[-152 -104  115  -82   65  280   25  201 -147    4   87  -33  235  312
   56   39 -157   12 -104  -85  -56 -107  -99  -17 -191  -10   68 -124
  245 -187  -16 -105 -226   76  344  -41   -1 -189  354] : <91>
[-181  -85  228   10  142 -188  153  143  223 -253   71 -248 -387   68
 -282   91  -13  233   37 -301    0  515  128   87 -255 -162  169  357
 -166  263 -343 -236  130   50  144  -86 -599   65 -101] : <95>
[  21  -73 -136   19 -114   71   54 -126   -5  251   80  150  -64  -57
 -235   79  -97  -70   67  227  150    3  -40 -198   76  162   18  -33
  112  227  -13   15   14   44  -43  -76  165 -135  -29] : <91>
[  13   39   26  122  -21  373  -44   59  -99   52  -56  -14  154   53
  -59  -80  108  -29 -170   44  -39 -380   18  -53  131  235  -36  -69
  105 -111  -45  101  -57  195  112   44   80 -149  185] : <91>
[ -19 -131 -119  -56 -131  -12  -70  -87   12   39 -169   66 -238 -106
 -434   55  -58 -110   96  196  156  -52    5 -217  101  125   62  120
   88  311 -161  -26  124    7 -237   50  163  -66  -67] : <90>
[ -22   46  -20  184   84  373   99   22 -141  241  112  -24  436  307
  201  -59  -17   -6 -304  112  -27 -287  -59   43   16  173  -81 -309
  155 -259  -64   52 -144  180  341  -34  143 -240  273] : <96>
[   1  -10    3   84  -22  376  -93   47 -116  -22 -115  -53   44   47
 -182  -59  152  -98 -165   43  -18 -341   45 -101  116  213  -36    1
   97  -57  -74   48  -13  163   31  110  110 -205   45] : <94>
[ -33 -145  -79 -184 -161   10  -80  -42    8   -4  -83   62 -232 -178
 -456   56 -117 -112  144  137  197  -59   13 -237   79   65   84  110
   35  286  -50  -75   48    1 -162   59   94  -46  -70] : <95>
[   7  -27  -79   17 -117  228  -72 -102  -66  108   11   74 -130 -106
 -289   -5   59  -70   31  127   60 -121   11 -218  111  159   -8   40
   67  179   94   -3   17   50  -88   17  143 -190  -81] : <94>
[  59   81 -117  231  -18  318  149 -108  -69  367  226   63  298  102
  100   -7    3  -46 -189  222   58 -181  -23  -74  134  237  -96 -287
   75  -81    4   96  -72  161  224  -88  161 -243   23] : <96>
[-170  106  163 -135   74  -39  -63  284  109 -496    7 -371 -202   36
 -195  -84   49  123  257 -248 -109  240   90   24  -95 -375   73  286
 -150   93  -21 -348   27  -89  -55  124 -430  165  -64] : <90>
[-133  192   25  -77  101   61    1   51  -36  -11  227 -128  232  199
  162 -205 -102  259  145  -25  -96  110  -86  102 -116 -316  -50  -98
  -29  -39  351 -288 -165 -102  145  -29  -93   75  332] : <100>
[  32  102 -117  280 -113 -373  168 -318  193  548 -128  314  114 -135
   43 -101 -296  383   72  387  101 -114 -132   91  236  297   71 -135
   71  358 -240  273  180   61 -154 -320  147  351  677] : <96>
[-131  227   98  -33   84   34   73  118   39  -45  307 -158  184  128
  192 -151 -102  293  202 -108 -126  192  -53  103 -105 -309   -8  -54
  -74  -28  298 -257 -156  -78  193  -97 -267  134  279] : <100>
[ -59  111    8  168   73  331   59  -59 -147  286  161   22  397  249
  243 -140  -34  158 -223   76  -97 -226  -90   58  -13  105  -76 -295
  119 -188  147    9 -161  105  313  -98  121 -181  400] : <96>
[   9   -5 -181  165  -99 -206  221 -178  111  449   46  195  155   18
    9   80 -319   66   68  386  167   21 -122  -63  138  183   53 -218
  137  229 -269  117   79   21  -29 -224  187   84  257] : <96>
[-110  119  101  263  198 -181  361    5  228  130  373 -164  -12  221
  149   47  -69  344    4 -110  -44  597   30  188 -201 -143   45   41
 -138  149 -197 -165   58   39  303 -271 -488   53   10] : <96>
[-250    6  299 -209  -27  282  -29  321 -122 -152  263  -46   91  105
  100   19 -210  188  200 -326 -227   27 -113  -90 -246 -195  166  -15
  185 -133  330 -200 -335  -57  360 -144 -266  -52  435] : <91>
[ -84  -90   96  -39  -24  417 -116  173 -154 -153  -98  -99   12   96
 -203    7   83 -131 -144  -90  -53 -301   32 -141    0  128   37   26
  149 -114  -74  -32  -88  129  126  119   24 -253   56] : <90>
[ 113   98 -188  218    7  309    8 -248  -87  337   59   76  161   42
  -82 -152  176   -6 -227  274   95 -252   21  -36  190  264 -173 -142
   -1   38  100   86   26  178   28   28  264 -227   10] : <100>
[-206 -129  168 -173   28  312 -155  196 -184 -203  -85  -86    0  201
 -152  -24  -52   19  -53 -187 -122 -158  -53  -89 -190  -55   97   54
  204  -93   57 -170 -162   10  169   65  -14 -194  291] : <90>
[  29   -6  -88   68  -71  321 -148 -158 -108   71 -107   27 -134  -87
 -336 -103  204  -63 -110  122   36 -253   58 -172  153  215  -68   65
   20  144   84   16   70  102 -125  107  194 -237  -91] : <90>
[-141  146  131  -53  123 -137 -111   13  130 -313  -89 -266 -274  -29
 -245 -258  124  362  129 -194  -82  210  103  153  -77 -284   21  333
 -263  248   79 -297  132  -56 -128   85 -370  226  131] : <95>
[ -32  -76  -38  -39 -166 -312  -76 -125  156   56 -359  144 -277 -269
 -421  -51 -182  160  183  195  145 -132  -17  -71  184  164  151  201
   21  449 -279   93  223   16 -355  -45   49  300  353] : <95>
[-189  110  154 -160   47  118 -152  181  -51 -298   19 -192  -41   83
  -71 -174   -2  211  202 -205 -182   37  -25    8 -124 -299   44  139
   -3   17  272 -294 -110 -107   14   62 -197   77  272] : <94>
[-174  -14  172  -15  121 -192   84  230  205 -386  -19 -329 -325   97
 -253   55    6  145  150 -242  -39  435  111   64 -172 -254  137  345
 -128  212 -346 -277  142  -20   -1   15 -517  135 -127] : <90>
[-170  126  106 -187   67   -9 -161  179   34 -436  -31 -314 -182   33
 -214 -181   60  161  259 -189 -111  164   52   15  -88 -396   26  258
 -137  123  168 -383    9 -140 -129  161 -275  143   30] : <90>
[-115 -135   99  -22   28  385 -128  100 -186  -81 -147  -49   14  185
 -194  -20   65  -55 -221  -85  -70 -279   -7  -88  -81  145   40   25
  197  -91  -79  -34  -80  126  150   84   79 -282  190] : <90>
[-140  -51   40 -122   78  220  -74  129 -150  -69  -17  -78  172  290
  -29  -71  -86   27  -50  -24  -46 -115  -83   -2 -148  -98   11  -56
  178 -111   72 -182 -161   10  159   60   74 -130  317] : <91>
[-174  142   90  -37   85  185   40   62 -108  107  286  -50  324  254
  271 -141 -171  266   49  -66 -153   40 -139   66 -168 -212   -7 -209
   84 -133  352 -213 -250  -71  314 -128  -62  -40  456] : <96>
[-223   97  203 -203   48   -7 -114  275   37 -432   36 -277 -154   50
 -125 -105  -43  203  308 -278 -172  203    9    3 -157 -398  103  234
  -55   78  159 -358  -68 -147  -12   58 -364  160  160] : <90>
[ -16 -121  -39  -84  -88  304 -105  -21 -103  -12  -45   -1 -135  -67
 -378   15   68 -162  -80   54  109 -194   57 -218   62  150    7   56
   47   95    6  -48  -10  103   -5  116  112 -260 -143] : <95>
[-121  176  -45    2  126   76   -3  -50  -81  108  142  -89  322  286
  201 -235  -99  245   12   84  -83   11 -116  124  -91 -232  -88 -189
   23  -64  275 -236 -129  -85  132  -25   72   15  395] : <96>
[-116  -34  -74   -4  151  196   96  142 -138   60   77 -154  449  503
  173   -1 -173  -96 -177  126   25  -74 -109   51 -137 -111  -47 -297
  199 -259 -157 -184 -165   27  288   55  157 -196  211] : <96>
[ -80   48   62  269  230 -246  324  -23  252   81  195 -170 -106  245
    0   43   -8  303  -67  -65   25  566   65  222 -189  -82   38  144
 -136  215 -369 -139  157   93  197 -195 -443   66  -22] : <100>

[  82   12  -77   19 -242   43   33 -145   79  301   97 -114  171   31
  -55    2  212 -261   26   17 -220 -221  188   88 -125  -11   50  230
  -31  261  190  186 -110  240  -23  -19  117  425   77] : <49>
[  -2   21  -27  141 -262  -34  -66 -129  205  -87   -9  218 -217   46
  -22  194  171  249 -206  -71  173 -100 -126  134 -204  129   75   10
 -301  -21   43  107  -55  281  -65  269  116 -145  -22] : <50>
[  50  101 -129   -9 -316  215    8  -92  420  176   33  -31  -56 -243
  -23  292  334  260   54   87  -34 -260 -142   77  -68   29   94   23
 -347  330  112  117 -187  377  -54  235   89  221  -28] : <55>
[-101   53 -154 -135   49  198   11   24   42  368  120 -295  190  -24
   23 -117  163 -318  155   46 -222 -107  152   44    7 -105   26   64
  174  180  147  -11  -46   32   99  -75   92  483  -99] : <56>
[-112   16 -139  169 -231  -90 -202 -186  230  336  234  -12   92  339
   -9 -156  252 -213 -253 -167 -220  -67  240  405 -279  145   98  348
  -28  162  163  121   27  309   83 -110  176  457  -10] : <43>
[  12  -72  -61  165 -253 -123  -83 -173   45  124  126   42    7  293
  -29  -29   38 -181 -171 -163  -74  -86  161  178 -262  141   40  322
  -36   27  118  147  -25  224  -12   13  125  168    2] : <50>
[ 102  146   12   55  -90   14   11  -83    3  151   81   17   63  -50
   49   25  275  -52  -90  102 -173  -56  139  116  -26   17   33   40
   48  239  167  231   44   33   41 -101  -25  138   83] : <49>
[-150   24    2 -214  163  237  229  315  -37  -80   -8 -403  123  206
  168 -236 -521 -374  -76  -46    2  141   -3 -281  207  -57  -10  -13
  283 -219   95 -397 -137  -46  -39  142  116   36 -256] : <43>
[  18  -99 -110    2 -209  192    0  -30  138  130   29  -99  -61  -28
  -51  170   40   25  248  -33  -40 -224  -92  -54 -166   -6   -1  135
 -159  101   43   74 -166  164  -49  227  100  123 -165] : <55>
[  14  104  156   79   24   53   15   75  -40 -318 -111  243 -279  -39
   79  122   66  338 -180   74  207   84 -204  -26  -14   35    5 -284
 -115 -146  -13   58   68  -89  -47  226  -36 -523  -98] : <50>
[ -29  -21   85   68   34  196 -154   -9  -84  134  -14  109  -81  -56
  -88  -26  456  113  246  133 -151 -148  -28  147 -179 -145  -23 -155
  -85  117  -12  242   91 -143   45   25    6   -9 -160] : <55>
[  -8   82 -107  167  -43 -165 -134 -133  -25   33  156  150 -159  117
  112   93  114   75 -213 -107   32   98   83  199 -166  196   19  120
  107    5   88  185  152  -23  131  -80  -44  -95  -16] : <58>
[  36   49 -111   73  -57   45 -102  -81    6  339  222 -133  112   86
   65  -44  193 -175   75    0 -335  -42  227  177 -111   55   -4  264
  185  293  153  222   70  -36  137 -239  -47  332  -57] : <55>
[ -46   -3   29 -118  202  309   79  245 -142  -67  -40 -172  -92  -81
  100   16 -145   24  292   91  -22   35 -146 -233   81 -118  -82 -176
  159  -74  -17  -73  -11 -292   28  131  -58 -207 -309] : <55>
[-199  -22  143 -101  335  206   58  323 -283  -10   21 -290  148  376
  122 -489 -316 -472   -7  -17 -191  203  133 -101   90 -143  -62  -56
  425 -241   50 -246   74 -325   47  -72   69    8 -310] : <43>
[ -30  110 -236  -17 -171   74  -50 -147  254  322  136  -79   27 -137
    9  156  337   -4   14    6  -77 -172   54  163 -101   45   85  102
  -84  266  157  129  -62  259   83   35   92  393   21] : <56>
[ -19   41  -54  -38  -72   71   54  -30   28   29  -29   -1  -54  -69
   -6   91  115  -24  -12   18   94 -108  -44  -30  -54  -28   37  -77
  -68  -16   83   33  -66  113  -22  188  105   32  -23] : <61>
[ 168   68  123   13 -146   46  158  -12  -87   62    6  -87  173   61
   20  -75   28 -258  -91  105 -205  -87  173  -57   29  -35   10  108
   67  172  189  150  -71   66  -87  -35   25  128   89] : <61>
[ -84  167 -345 -157  -75  126   78  -22  304  242  142 -258   11 -197
  137  215   24  -35  -21  -39   54  -59  -27  -28   72   84   82   68
   48  161  169 -103 -128  247   99  112   86  345  -46] : <49>
[ 201   44   88   16 -273  193  125   -8  108  237   84 -227  265   48
    0  -61   85 -231   51  135 -423 -187  184   -5   16  -38   16  268
  -17  415  213  178 -160  173 -100  -84   15  362   18] : <55>
[ 107    7  223   58  195  179   39  191 -334 -386 -164  215 -355 -157
   90  195  -35  380  236  152  148   80 -280 -245   -6  -72 -126 -361
   31 -179 -105  171  124 -473  -19  216 -184 -775 -233] : <56>
[  46   39  -26  -78  -24   19  185   61 -121  164  129 -347  290  244
  121 -229 -303 -568 -132  -37 -245   47  299 -108   97   18   -1  287
  361   68  232  -65  -77   23    0 -155   51  329   -2] : <58>
[ -53   91   46 -218  237  331  190  272 -127 -118 -125 -180  -60 -217
  104   31 -102   10  206  169   86   24 -183 -308  201 -180  -42 -353
  129 -106   16 -148  -53 -235   -7  218  -10 -206 -213] : <56>
[  10  -61   77  -69   98  258   61  159 -197  137   30 -253  140  102
   23 -187  -76 -292  278   81 -283  -47  100 -124    9 -148  -74   57
  224   72   69   28  -26 -216    9  -56   -8  121 -217] : <55>
[-248   27   90  -56  311  155  -67  208 -199   69   34 -135   75  279
   68 -424   10 -309  -49    6 -138  154  117   84    2 -136  -16 -148
  302 -185   34 -146  142 -257  104  -86   85   55 -255] : <43>
[ -21    6 -105  143 -113 -111 -169 -214  -27  176   98  177  -98   52
  -47   73  373    0  -42  -60  -10 -108  100  249 -273   65   36   77
  -41   61   81  270  100   72   93  -12   67  108   27] : <61>
[  63  -26  154  255 -223  -75 -122 -107  -10   78  100  130   53  378
  -29 -192  169 -139 -227  -55 -265  -42  207  272 -253   87   27  256
  -45  113  120  247   64  110  -39  -94   71   75   -1] : <43>
[  35  -65   37  -18   96  159   27  101 -255  220  122 -276  196  197
   53 -229 -108 -418  238   26 -370   -8  232  -64  -30  -88  -85  211
  352  110  111   92   30 -249   63 -201  -40  214 -176] : <55>
[   0  165 -143  -73 -160   90   89  -59  253   74    8  -29  -53 -219
   48  225  191  109 -114   54  116 -121  -87    2   28   34   92  -85
 -153  130  139   13 -119  276  -14  209   99  127   45] : <61>
[ 102  115   96  -72   12  123  252  184  -51 -366 -126  -15 -176 -113
  169  194 -320  167 -118   76  226   98 -216 -329  179   38  -23 -196
   17 -146   53  -95  -90  -67 -108  289  -54 -484  -93] : <58>
[  22 -145   39  129 -135  -75  -19  -63 -164   24   63   -9   24  365
  -28 -134 -150 -299  -66 -147  -85  -40  160   30 -224   64  -22  274
   87 -107   81   94  -18   38  -42   21  101   28  -77] : <50>
[ 121   85  -94  185 -272 -118  -79 -225  137    3   66  258 -220  -89
   20  331  285  288 -143  -34  100 -106  -51  158 -214  183   52   77
 -205  139   93  309   21  193   15  123   -3 -119   87] : <61>
[ 218  -15  159  236  -60  -35  -77  -63 -267  -74   41  218 -149   66
   37  100  140  132   92   59 -162   -3   57   44 -189   63  -88   83
   66  107   37  421  158 -269   22  -88 -170 -339  -40] : <56>
[  22  -15  305  219  107   19  -96  130 -273 -297  -50  255 -213  284
   75 -145  -18  139 -114   18  -46  169  -44   58 -142   20  -74 -120
   71 -186  -41  159  204 -333  -15   27  -80 -563 -198] : <43>

[ -40  120  -80  148   -7   19 -219 -131   -6   25 -209    7  172 -188
   43  140   -4   73  -81 -115   -6  260 -163   59 -142  -78  -86  -61
  147   75   47  405  -99 -107  -72   16   39  143   48] : (32)
[ 269 -136  -35 -411  144 -246 -173  273  218  -14  -86  116 -104  -32
   37 -102    8 -445  537   38   76   -7  -61  333  -95 -122   75  235
 -217 -290  183 -200  -44 -209 -198  367 -462   90 -185] : (25)
[ 304  -73  -63 -166  108 -183  -88  232   61 -331 -141  233  155  -77
  217   39   13 -273   16  -70  -53 -105   19   54  112  -31   17  210
 -292  -49   31 -128 -135   21  328  134  -51   71   86] : (25)
[ -99  -57  115  165 -229   16   47 -149 -223 -120  -34  -17  220  -21
  148  170   78  -17 -245   79  167   77  254 -220   94  -43  107 -248
  -75  -74  121  217 -188  -29  186  -60  178   87  229] : (33)
[  61   50 -288  280  377  195    6 -281 -179  -74 -280   41 -126  -21
 -225 -110  110 -133 -189   54  128  132  -83 -296 -254  177 -147 -199
  401  469  -93 -211  104  -76   96 -253  348 -119  126] : (37)
[ 205  -66  -38  144  -68   30 -149 -202 -118   63 -220  139  244 -264
    6  -70  199 -104  -51  124   11  219 -148   77  -40   27  -76  -40
  165  114  102  188  -25  -95   79  -10  244  -26  115] : (32)
[ 150 -109   26  -73  134 -189   17   13  -81 -164 -142   77  -39   -4
   23   13   95 -354  219  131   82  -58   72   -2 -103 -121   54   -3
  -25  -88  181 -213 -185 -222   25  229 -190  -38   91] : (33)
[ 331 -289  149 -354   73 -169  130  266  -97 -233   95  210  -83  187
  227 -188  188 -551  255  109   60 -192  338   51  229   -7  146  138
 -420 -231  146 -541 -174  -26  134  206 -180 -102  -37] : (29)
[ 129  -90 -164 -180   25   31 -149  137  116 -175  -43   69   94  -28
  119   27  -87  -79  -22 -125  165    0   36  -30  147   29   42   71
 -265 -100    6   75  106   20  128  -13    6  180  -28] : (29)
[ -14  131 -341  210  408  162 -125 -143  -95  -20 -305   21 -162  -12
 -236  -64  -23 -102 -153  -38  104  130 -126 -267 -338  174 -164 -159
  426  456 -196 -144  141  -98   71 -220  274  -19  119] : (37)
[ 203  -70 -145 -209  279    5  -50  162   19 -260  -45  101  -87  118
  126  -68   -2 -231   91 -168    7  -75   16   -5   82   21  -67  161
 -198  -11   -9 -239  -60    6   -6   67  -99    1 -118] : (29)
[-210   49  -75  126  123  167  -21 -190 -243    8  -63 -163 -118  157
  -53   41   13  -11  -54  -40  118  118   65 -222 -173   19 -107 -232
  243   62   -1   53 -151 -104 -272  -68   71  -16   -6] : (33)
[-148  -75 -190  342 -279  486  -75 -490 -313   38  -50 -174  354  -84
  -28   20   88  353 -538   59  260  244  -34 -376  162  248 -154 -352
  219  106  -23  527   87  173  -14 -454  730   37  102] : (35)
[ 148 -101   74    4 -102 -194  -38  -54   70  -34 -158  118  129 -214
   34   74  111 -250  127  166  203  134   87   97  -53 -154  206  -79
 -116 -105  265   93  -17 -225  150  161 -149  127  139] : (32)
[-173  164  106  267  155   29  228 -131 -125 -156  -52   28 -115  153
  108  147  128 -133 -280 -117  100  200  353 -224  -98  -38  129 -298
  -39  250   63 -102 -234   20   96 -172   -4   54   90] : (37)
[ 155   19  -92  -63  -30  -85 -359  131   84  212 -241  217  148 -268
  -25  -97   22 -202   77   44   14  212 -139  188 -164   63   -8   49
  130   97  -88  140  122 -120  140   41  109  141  110] : (37)
[ 123  -73 -236   14  164  280  -64 -163 -117 -103  -67  -21   28   46
    6 -134   86   -8 -105  -87   68   95 -122 -104   74  163 -201   -1
   60  106  -20    7   21   94 -159 -169  257  -64 -145] : (25)
[ 138    3 -324 -385  653 -185 -177  431   55 -224 -200   53 -465  251
 -142 -109 -214 -519  442  -78    8 -295  -47  -89 -366   37 -119  225
   99   41 -194 -680  -30 -230  -52  259 -341  -24  -39] : (25)
[ 191  -40 -394  156  325  267 -146 -385 -130  -73 -286  -60   39 -126
 -207 -142  108   17   -4   18   43  140 -455  -71 -165  130 -356    5
  411  239   34   62   49  -67 -280 -107  286 -155 -112] : (35)
[ 176  -43  -49   79 -121   23 -285  -96 -118  153 -223  150  279 -281
   22  -89  135  -78  -32   89  -54  219 -197  122  -61   59 -123   15
  207   84   -3  266  -15  -89   73   15  275   12  126] : (32)
[ -69   49 -373  220   73  345 -324 -354 -158  119 -254 -146  157 -169
 -191  -21  -40  251 -169  -49   95  240 -406 -148 -184  152 -333 -132
  494  197 -103  446  122  -65 -257 -200  426   21   -4] : (33)
[  58  -95   23 -142   79 -159  -29  120  -82 -128  -79   41  -54   67
   48   27   11 -325  188   93  105  -86  147  -50  -84  -70   72  -14
  -68 -150   90 -194 -167 -170   32  187 -163   28   89] : (35)
[ 147 -128  312  -91 -108 -304  172   15    0 -196   -2  110   91  -23
  253  125  216 -369  230  109   77   51  265  193   85 -290  247  -10
 -374 -308  425  -59 -377 -166   -9  327 -418   46    9] : (33)
[ -59  -52 -548  -86  556  422 -113  -56 -181 -111  -82 -185 -413  337
 -290 -225 -167  -66  -24 -122  245 -119  -77 -472 -174  329 -289  -95
  337  261 -306 -394  279  -20 -233 -275  290 -104 -132] : (29)
[  -7  -27  262 -205   -1 -371   29  233   55  -92  -18   72 -108   70
  179  153   27 -412  358   24   78    8  300  164 -115 -298  254   -7
 -274 -303  260 -130 -324 -276  -54  394 -572  141   34] : (33)
[   3  119 -414  295  154  514 -143 -399  -52 -217 -137  -95  251  -89
   74   68   -7  467 -532 -398   20  285 -342 -190  166  171 -351  -50
  107  318  -86  533   84  260 -147 -421  495   66 -181] : (29)
[ 354  -59 -125 -105  232   68  -28 -113  161 -238  -74  113   83  -93
  183  -67  175  -82  132 -247  -56  180 -256  301  172 -102 -128  240
 -259  -18  253   86  -87   34 -286  100 -201  -12 -362] : (29)
[ 175 -188   32  -44   99   68  242 -133 -127 -241   45   30  -51  152
  110  -89  229 -275   19   72  172    2  226  -95  166   14   70  -70
 -237  -68  235 -283 -148   35  -53  -22  -19 -106 -106] : (25)
[ 298 -158 -338  150  231  186  -65 -323 -211 -189 -283   43  127 -146
 -166 -157  150 -106  -93  174   95  -14 -293 -201  -50  174 -252  -14
  303  225   26 -104   68  -43   72 -127  430 -193   94] : (35)
[ 313 -156 -249 -102  243  181  -48 -108    6 -241  -71   81   33  -14
   60 -153  103  -95   17 -126   75   28 -159   10  186   70 -145  132
 -125   60   81  -78   94   33  -89  -44   91  -69 -196] : (29)
[ 279  -88   28 -234  290 -283  -76  157   99   79 -183  191 -253  -44
  -91 -184  149 -601  544  158   52   65   -1  280 -294 -119   93  108
   39  -28  174 -430  -47 -338 -127  340 -421  -49  -62] : (37)
[ 493 -229  -84 -234  242 -209  -47  -23  102 -127 -212  174  -11 -170
  -48 -190  219 -489  506  201   44   -5 -241  320  -82 -114  -30  240
  -62 -136  327 -296  -68 -241 -164  350 -301 -127 -141] : (35)
[-135  -50 -259   34  308  281  146  -39 -223 -340   35 -125 -244  371
  -21    8  -98  -60 -291 -122  282 -155  317 -585   58  199  -27 -226
  -36  166 -160 -331   54   90  124 -300  252  -13   54] : (29)
[ -59   30 -438   12  255  263 -408 -164 -106  201 -263 -161  -91  -62
 -314 -127 -129   57  128  -18  110  135 -424  -97 -354  159 -345  -52
  573  140 -178  172  184 -198 -393  -55  220   -2  -72] : (33)
[ 265  -49   41 -263  135 -243   26  222  298 -365  -24  173   39  -31
  303  131   20 -266  202 -219   40   12   86  258  174 -244  172  227
 -575 -216  277  -40 -155  -41   43  264 -501  187 -171] : (29)
[ 110  -73  -67  207  -74   29   -7 -270 -125 -209 -190   41  293 -195
   55  124  115    2 -206   92  127   94  -47 -133   57  -35  -10 -121
   19   43  170  235  -97  -47  187  -50  226   26  185] : (33)
[-190  -27   78  -22 -348  157 -148 -102  -43  187   78 -136  198  -17
  133   80   22  119  -50  -46  189  284   95   59   88  -16   48 -172
 -100 -273  127  501  -87   22 -300  -49   39  211 -115] : (35)
